Below is a small trained network, with its code and all its weights. Each question gives an input and a class and asks what happens when units are switched off, that is, made to give their printed mean instead of their output.

import numpy as np


def w(rows, s, z=0):
    codes = np.array(rows[::2]) - 128.0
    scale = np.full(codes.shape[1], s)
    scale[-1] = z or s
    return codes * scale


def f(y):
    return np.maximum(y, 0)


def log_softmax(a):
    a = a - a.max(-1, keepdims=True)
    return a - np.log(np.exp(a).sum(-1, keepdims=True))


def net(x, mask):
    res = np.array(x, float).reshape(1, 6) / 4 @ E
    y = f(res @ A[0][:, :-1].T + A[0][:, -1])
    res = res + np.where(mask, y, B[0][:, -1]) @ B[0][:, :-1]
    return log_softmax(res[-1] @ U[:, :-1].T + U[:, -1])


A, B = {}, {}
E = w([
[122,113,118,90,183,27],'x0',
[253,110,172,158,195,133],'x1',
[129,128,127,129,126,126],'x2',
[130,130,125,128,128,128],'x3',
[104,58,71,204,128,125],'x4',
[128,131,127,129,129,128],'x5',
],0.014)
A[0] = w([
[155,112,165,94,123,49,22],'N0',
[130,177,179,45,119,128,203],'N1',
[134,150,118,174,74,254,216],'N2',
[121,196,203,19,106,99,34],'N3',
[68,175,108,94,76,142,54],'N4',
[132,176,168,59,119,126,200],'N5',
[124,120,141,92,163,67,129],'N6',
[113,116,99,121,120,104,123],'N7',
[143,113,132,91,153,44,201],'N8',
[136,109,119,86,156,133,75],'N9',
[124,138,133,191,48,231,75],'N10',
[86,151,137,120,123,144,87],'N11',
[199,77,158,159,178,118,2],'N12',
[113,122,108,83,110,154,90],'N13',
[177,176,211,111,136,199,154],'N14',
[95,81,147,101,114,125,132],'N15',
[115,198,202,40,122,99,162],'N16',
[135,63,103,202,128,145,171],'N17',
[72,95,24,116,117,61,134],'N18',
[138,135,112,101,165,97,55],'N19',
[202,137,206,120,111,199,167],'N20',
[189,132,193,117,119,221,153],'N21',
[140,162,121,108,150,155,140],'N22',
[171,107,147,165,177,121,178],'N23',
[136,106,145,190,119,127,41],'N24',
[125,145,87,141,81,173,114],'N25',
[125,162,150,74,125,122,66],'N26',
[67,173,110,105,100,142,239],'N27',
[225,68,183,186,182,105,88],'N28',
[118,108,108,119,187,154,174],'N29',
[170,149,181,110,102,157,141],'N30',
],0.012,0.0086)
B[0] = w([
[156,116,164,142,68,131,154],'N0',
[155,114,175,118,68,172,215],'N1',
[167,110,171,141,48,192,252],'N2',
[94,141,73,130,181,199,197],'N3',
[162,113,178,138,75,161,187],'N4',
[156,103,154,149,84,149,205],'N5',
[122,127,112,131,130,190,173],'N6',
[120,133,116,130,128,97,150],'N7',
[93,157,93,125,183,138,201],'N8',
[139,131,137,138,107,130,136],'N9',
[117,134,93,109,164,235,214],'N10',
[161,112,111,127,98,137,152],'N11',
[96,145,83,123,144,249,184],'N12',
[132,131,150,151,124,145,149],'N13',
[136,137,108,114,155,18,215],'N14',
[147,151,120,143,149,117,151],'N15',
[151,112,144,142,80,216,219],'N16',
[114,148,120,111,154,184,205],'N17',
[129,140,125,118,160,30,206],'N18',
[133,91,149,125,98,140,144],'N19',
[103,130,126,132,149,13,221],'N20',
[121,129,131,127,147,19,213],'N21',
[114,125,142,116,135,106,153],'N22',
[139,122,159,126,92,96,201],'N23',
[141,113,145,133,84,112,145],'N24',
[117,118,140,126,134,181,175],'N25',
[112,129,111,117,160,146,155],'N26',
[100,136,83,122,195,153,225],'N27',
[149,106,149,129,79,250,232],'N28',
[131,136,134,132,112,96,158],'N29',
[108,141,126,148,134,66,180],'N30',
],0.023,0.017)
U = w([
[179,80,180,127,45,134,147],'0',
[100,134,62,102,159,175,108],'1',
[123,139,122,109,148,9,253],'2',
],0.015,0.00055)

Each question gives the input, the list of numbers given to net, and the class t.
The units are the neurons (one row each of A and B). Each row of codes is followed by its name. A weight is (code - 128) times the scale printed after its matrix; where a second scale follows, it is the last column's (A, B and U).
mask holds one flag per neuron, in row order. A switched-off neuron (its flag False) gives its mean, the last column of its row in B, instead of its output. The means were averaged over made-up inputs and are rounded, as every weight is.
A unit's drop is (log p(t) with every unit on - log p(t) with that unit switched off) / (log p(t) with every unit on - log p(t) with every unit switched off).
The circuit of an input: a set's keep is (log p(t) with only the set's units on - log p(t) with every unit switched off) / (log p(t) with every unit on - log p(t) with every unit switched off). Starting from the 12 units with the biggest drops (on a tie, the unit counted first), units are removed one at a time, each time the one whose removal leaves the highest keep (on an exact tie, the one counted first), for as long as the keep stays at least 0.8.
units of the circuit, in order: the units of the circuit, biggest drop first
k most important neurons: the k neurons with the biggest drops, biggest first
drop when u is switched off: that unit's drop, to one decimal
input [-5,-5,1,-2,4,-7], class 1: units of the circuit, in order	[N10]
input [-7,6,3,6,-6,-1], class 2: 3 most important neurons	[N20; N14; N21]
input [-4,6,2,7,-8,8], class 2: 2 most important neurons	[N14; N20]
input [-8,-1,-5,-4,2,2], class 1: 2 most important neurons	[N10; N1]
input [1,7,8,7,4,-4], class 1: 3 most important neurons	[N12; N2; N1]
input [2,-1,7,1,-5,-8], class 1: 3 most important neurons	[N3; N2; N23]
input [-3,5,8,-6,-3,3], class 2: 3 most important neurons	[N20; N14; N21]
input [1,-2,-7,-8,8,7], class 2: 2 most important neurons	[N18; N28]
input [-1,-8,0,-3,-2,1], class 0: 2 most important neurons	[N4; N8]
input [0,-8,-8,7,-5,6], class 0: 4 most important neurons	[N4; N1; N5; N10]
input [2,5,7,3,1,7], class 1: 2 most important neurons	[N2; N12]
input [-5,-5,8,-5,3,1], class 1: 2 most important neurons	[N10; N27]
input [5,1,-1,-7,3,2], class 1: 3 most important neurons	[N20; N21; N14]
input [8,-5,-7,1,6,1], class 2: units of the circuit, in order	[N18]
input [-5,1,-8,3,-7,7], class 2: 4 most important neurons	[N14; N20; N21; N28]
input [-2,5,5,6,0,1], class 2: drop when N20 is switched off	0.3
input [-8,-3,-2,-2,7,7], class 1: drop when N29 is switched off	0.0
input [-1,-1,0,-3,4,0], class 1: drop when N1 is switched off	0.1
